Below is a small trained network, with its code and all its weights. Each question gives an input and a class and asks what happens when units are switched off, that is, made to give their printed mean instead of their output.

import numpy as np


def w(rows, s, z=0):
    codes = np.array(rows[::2]) - 128.0
    scale = np.full(codes.shape[1], s)
    scale[-1] = z or s
    return codes * scale


def f(y):
    return np.maximum(y, 0)


def log_softmax(a):
    a = a - a.max(-1, keepdims=True)
    return a - np.log(np.exp(a).sum(-1, keepdims=True))


def net(x, mask):
    res = np.array(x, float).reshape(1, 2) / 4 @ E
    y = f(res @ A[0][:, :-1].T + A[0][:, -1])
    res = res + np.where(mask, y, B[0][:, -1]) @ B[0][:, :-1]
    return log_softmax(res[-1] @ U[:, :-1].T + U[:, -1])


A, B = {}, {}
E = w([
[186,227,165,248,71],'x0',
[87,111,94,55,48],'x1',
],0.013)
A[0] = w([
[124,1,111,73,229,105],'N0',
[15,53,61,32,92,253],'N1',
[188,179,114,145,253,234],'N2',
[134,56,133,206,179,120],'N3',
[76,165,166,8,158,73],'N4',
[45,90,119,106,193,57],'N5',
[139,82,131,175,176,80],'N6',
[65,151,108,27,27,171],'N7',
[187,85,116,164,205,79],'N8',
[120,129,118,159,189,80],'N9',
[103,190,178,216,119,107],'N10',
[75,97,115,47,201,99],'N11',
[122,78,34,104,12,143],'N12',
[165,119,58,93,159,105],'N13',
[122,80,246,168,250,67],'N14',
[152,108,165,169,211,62],'N15',
],0.0081,0.0053)
B[0] = w([
[48,218,163,237,118,210],'N0',
[155,140,218,226,209,249],'N1',
[148,56,158,151,208,184],'N2',
[166,66,190,73,145,152],'N3',
[141,173,231,167,86,170],'N4',
[90,120,204,201,1,168],'N5',
[182,143,209,52,131,142],'N6',
[191,52,159,87,178,202],'N7',
[209,140,227,91,141,150],'N8',
[219,120,239,102,104,140],'N9',
[54,125,132,208,70,183],'N10',
[126,224,171,226,106,193],'N11',
[243,81,211,51,147,186],'N12',
[117,147,122,116,112,149],'N13',
[246,157,202,103,98,164],'N14',
[222,172,199,117,96,151],'N15',
],0.0055,0.017)
U = w([
[63,204,180,188,68,66],'0',
[193,85,192,79,139,53],'1',
[106,94,130,153,186,254],'2',
[6,99,64,40,155,25],'3',
[2,95,59,102,150,27],'4',
],0.0094,0.0056)

Each question gives the input, the list of numbers given to net, and the class t.
The units are the neurons (one row each of A and B). Each row of codes is followed by its name. A weight is (code - 128) times the scale printed after its matrix; where a second scale follows, it is the last column's (A, B and U).
mask holds one flag per neuron, in row order. A switched-off neuron (its flag False) gives its mean, the last column of its row in B, instead of its output. The means were averaged over made-up inputs and are rounded, as every weight is.
A unit's drop is (log p(t) with every unit on - log p(t) with that unit switched off) / (log p(t) with every unit on - log p(t) with every unit switched off).
The circuit of an input: a set's keep is (log p(t) with only the set's units on - log p(t) with every unit switched off) / (log p(t) with every unit on - log p(t) with every unit switched off). Starting from the 12 units with the biggest drops (on a tie, the unit counted first), units are removed one at a time, each time the one whose removal leaves the highest keep (on an exact tie, the one counted first), for as long as the keep stays at least 0.8.
units of the circuit, in order: the units of the circuit, biggest drop first
k most important neurons: the k neurons with the biggest drops, biggest first
drop when u is switched off: that unit's drop, to one decimal
input [-4,-2], class 0: units of the circuit, in order -> (N0; N7)
input [-5,-5], class 0: units of the circuit, in order -> (N0; N7)
input [-4,-3], class 0: 3 most important neurons -> (N0; N7; N12)
input [1,4], class 1: units of the circuit, in order -> (N0)
input [3,-2], class 2: units of the circuit, in order -> (N11; N5; N4)
input [3,2], class 2: 3 most important neurons -> (N0; N11; N5)
input [3,-3], class 2: 2 most important neurons -> (N0; N11)
input [3,0], class 2: 3 most important neurons -> (N0; N11; N5)
input [2,1], class 2: 4 most important neurons -> (N0; N11; N5; N4)
input [7,-8], class 1: drop when N0 is switched off -> 0.3
input [2,-1], class 2: drop when N5 is switched off -> 0.2
input [1,0], class 2: drop when N5 is switched off -> 0.2
input [1,3], class 2: drop when N14 is switched off -> 0.3
